Here is a tiny trained network, its code and every weight. The questions are about switching its units off for an input and a class, where a switched-off unit gives its printed mean instead of its output.

import numpy as np


def w(rows, s, z=0):
    codes = np.array(rows[::2]) - 128.0
    scale = np.full(codes.shape[1], s)
    scale[-1] = z or s
    return codes * scale


def f(y):
    return np.maximum(y, 0)


def log_softmax(a):
    a = a - a.max(-1, keepdims=True)
    return a - np.log(np.exp(a).sum(-1, keepdims=True))


def net(x, mask):
    res = np.array(x, float).reshape(1, 3) / 4 @ E
    y = f(res @ A[0][:, :-1].T + A[0][:, -1])
    res = res + np.where(mask, y, B[0][:, -1]) @ B[0][:, :-1]
    return log_softmax(res[-1] @ U[:, :-1].T + U[:, -1])


A, B = {}, {}
E = w([
[137,89,197,230,239,107,182,206,171,242,30],'x0',
[188,11,58,239,162,81,172,158,154,101,234],'x1',
[6,175,70,118,136,140,171,155,255,117,167],'x2',
],0.0088)
A[0] = w([
[144,106,91,142,92,71,171,72,17,108,172,194],'neuron 1',
[77,127,113,86,153,139,109,203,217,94,184,184],'neuron 2',
[72,181,128,118,107,134,79,65,75,164,52,206],'neuron 3',
[190,81,107,98,132,167,118,88,105,49,178,153],'neuron 4',
[98,144,197,42,128,171,92,56,133,146,94,168],'neuron 5',
[141,87,108,169,137,104,176,195,108,238,58,124],'neuron 6',
[153,171,148,142,175,35,162,125,116,214,145,59],'neuron 7',
[2,174,120,73,223,178,127,163,165,199,55,134],'neuron 8',
[38,177,53,123,140,109,162,133,222,149,224,167],'neuron 9',
[155,123,107,128,79,33,82,60,134,58,167,151],'neuron 10',
[77,174,168,143,126,121,210,159,195,182,134,103],'neuron 11',
[108,147,55,55,63,95,143,79,121,107,141,253],'neuron 12',
[36,124,38,131,113,126,174,124,232,72,125,11],'neuron 13',
[98,195,169,22,120,86,96,106,40,195,54,187],'neuron 14',
[65,165,90,72,68,136,92,33,122,65,187,2],'neuron 15',
[187,94,192,150,165,135,168,201,155,188,91,81],'neuron 16',
[167,103,133,169,126,98,130,83,139,167,102,62],'neuron 17',
[26,201,237,136,177,177,128,105,190,159,55,135],'neuron 18',
[141,186,146,111,71,103,129,171,124,53,167,188],'neuron 19',
[155,232,209,77,100,164,85,28,103,142,80,11],'neuron 20',
],0.0068,0.0069)
B[0] = w([
[176,164,116,134,65,151,117,192,77,134,157,195],'neuron 1',
[184,69,110,55,53,175,154,125,131,200,116,208],'neuron 2',
[114,103,144,155,155,133,114,84,189,177,110,221],'neuron 3',
[161,182,74,119,94,122,166,123,67,121,136,187],'neuron 4',
[102,96,185,169,159,133,100,101,177,117,93,211],'neuron 5',
[111,79,147,127,174,125,95,90,174,137,103,216],'neuron 6',
[102,138,197,161,144,78,93,170,115,58,166,159],'neuron 7',
[219,163,104,100,97,126,172,186,73,180,133,236],'neuron 8',
[79,38,173,166,204,154,110,67,202,144,101,235],'neuron 9',
[140,162,103,85,116,117,175,149,127,141,119,189],'neuron 10',
[183,174,108,76,92,166,192,134,89,169,127,188],'neuron 11',
[104,137,156,193,133,105,79,178,103,64,167,230],'neuron 12',
[30,159,216,255,207,66,8,166,189,28,182,184],'neuron 13',
[71,86,168,150,147,131,72,92,177,148,104,245],'neuron 14',
[141,72,123,114,174,157,163,70,225,190,39,190],'neuron 15',
[66,91,163,193,207,137,68,112,171,79,134,203],'neuron 16',
[148,130,143,132,123,112,89,141,119,112,170,146],'neuron 17',
[166,152,41,72,56,143,211,141,53,124,109,238],'neuron 18',
[123,140,111,126,155,108,97,143,155,105,144,186],'neuron 19',
[79,147,152,212,146,68,72,191,124,78,228,190],'neuron 20',
],0.0088,0.012)
U = w([
[101,132,147,150,146,69,67,178,139,26,185,221],'0',
[117,75,138,118,152,172,110,5,168,161,94,4],'1',
[174,188,61,53,40,153,207,169,71,142,134,194],'2',
],0.015,0.0036)

Each question gives the input, the list of numbers given to net, and the class t.
The units are the neurons (one row each of A and B). Each row of codes is followed by its name. A weight is (code - 128) times the scale printed after its matrix; where a second scale follows, it is the last column's (A, B and U).
mask holds one flag per neuron, in row order. A switched-off neuron (its flag False) gives its mean, the last column of its row in B, instead of its output. The means were averaged over made-up inputs and are rounded, as every weight is.
A unit's drop is (log p(t) with every unit on - log p(t) with that unit switched off) / (log p(t) with every unit on - log p(t) with every unit switched off).
The circuit of an input: a set's keep is (log p(t) with only the set's units on - log p(t) with every unit switched off) / (log p(t) with every unit on - log p(t) with every unit switched off). Starting from the 12 units with the biggest drops (on a tie, the unit counted first), units are removed one at a time, each time the one whose removal leaves the highest keep (on an exact tie, the one counted first), for as long as the keep stays at least 0.8.
units of the circuit, in order: the units of the circuit, biggest drop first
top k neurons: the k neurons with the biggest drops, biggest first
drop when u is switched off: that unit's drop, to one decimal
input [-2,-1,5], class 1: units of the circuit, in order : (neuron 9)
input [-6,-2,7], class 1: top 3 neurons : (neuron 15; neuron 9; neuron 2)
input [8,-7,8], class 2: top 2 neurons : (neuron 18; neuron 8)
input [-2,-3,0], class 0: top 2 neurons : (neuron 9; neuron 12)
input [-8,0,8], class 1: top 4 neurons : (neuron 15; neuron 9; neuron 2; neuron 20)
input [-8,-5,8], class 1: top 2 neurons : (neuron 15; neuron 9)
input [4,8,1], class 1: top 4 neurons : (neuron 12; neuron 20; neuron 13; neuron 6)
input [4,7,8], class 1: top 3 neurons : (neuron 9; neuron 2; neuron 12)
input [-1,-4,-1], class 0: top 3 neurons : (neuron 20; neuron 9; neuron 2)
input [0,-8,-1], class 0: top 3 neurons : (neuron 20; neuron 9; neuron 2)
input [-6,-4,-5], class 0: top 2 neurons : (neuron 20; neuron 12)
input [-7,-1,2], class 1: top 2 neurons : (neuron 15; neuron 9)
input [2,-3,5], class 2: drop when neuron 18 is switched off : 0.1
input [-7,-5,6], class 1: drop when neuron 5 is switched off : 0.0
input [1,-4,5], class 2: units of the circuit, in order : (neuron 18)
input [4,3,7], class 1: drop when neuron 2 is switched off : 0.1
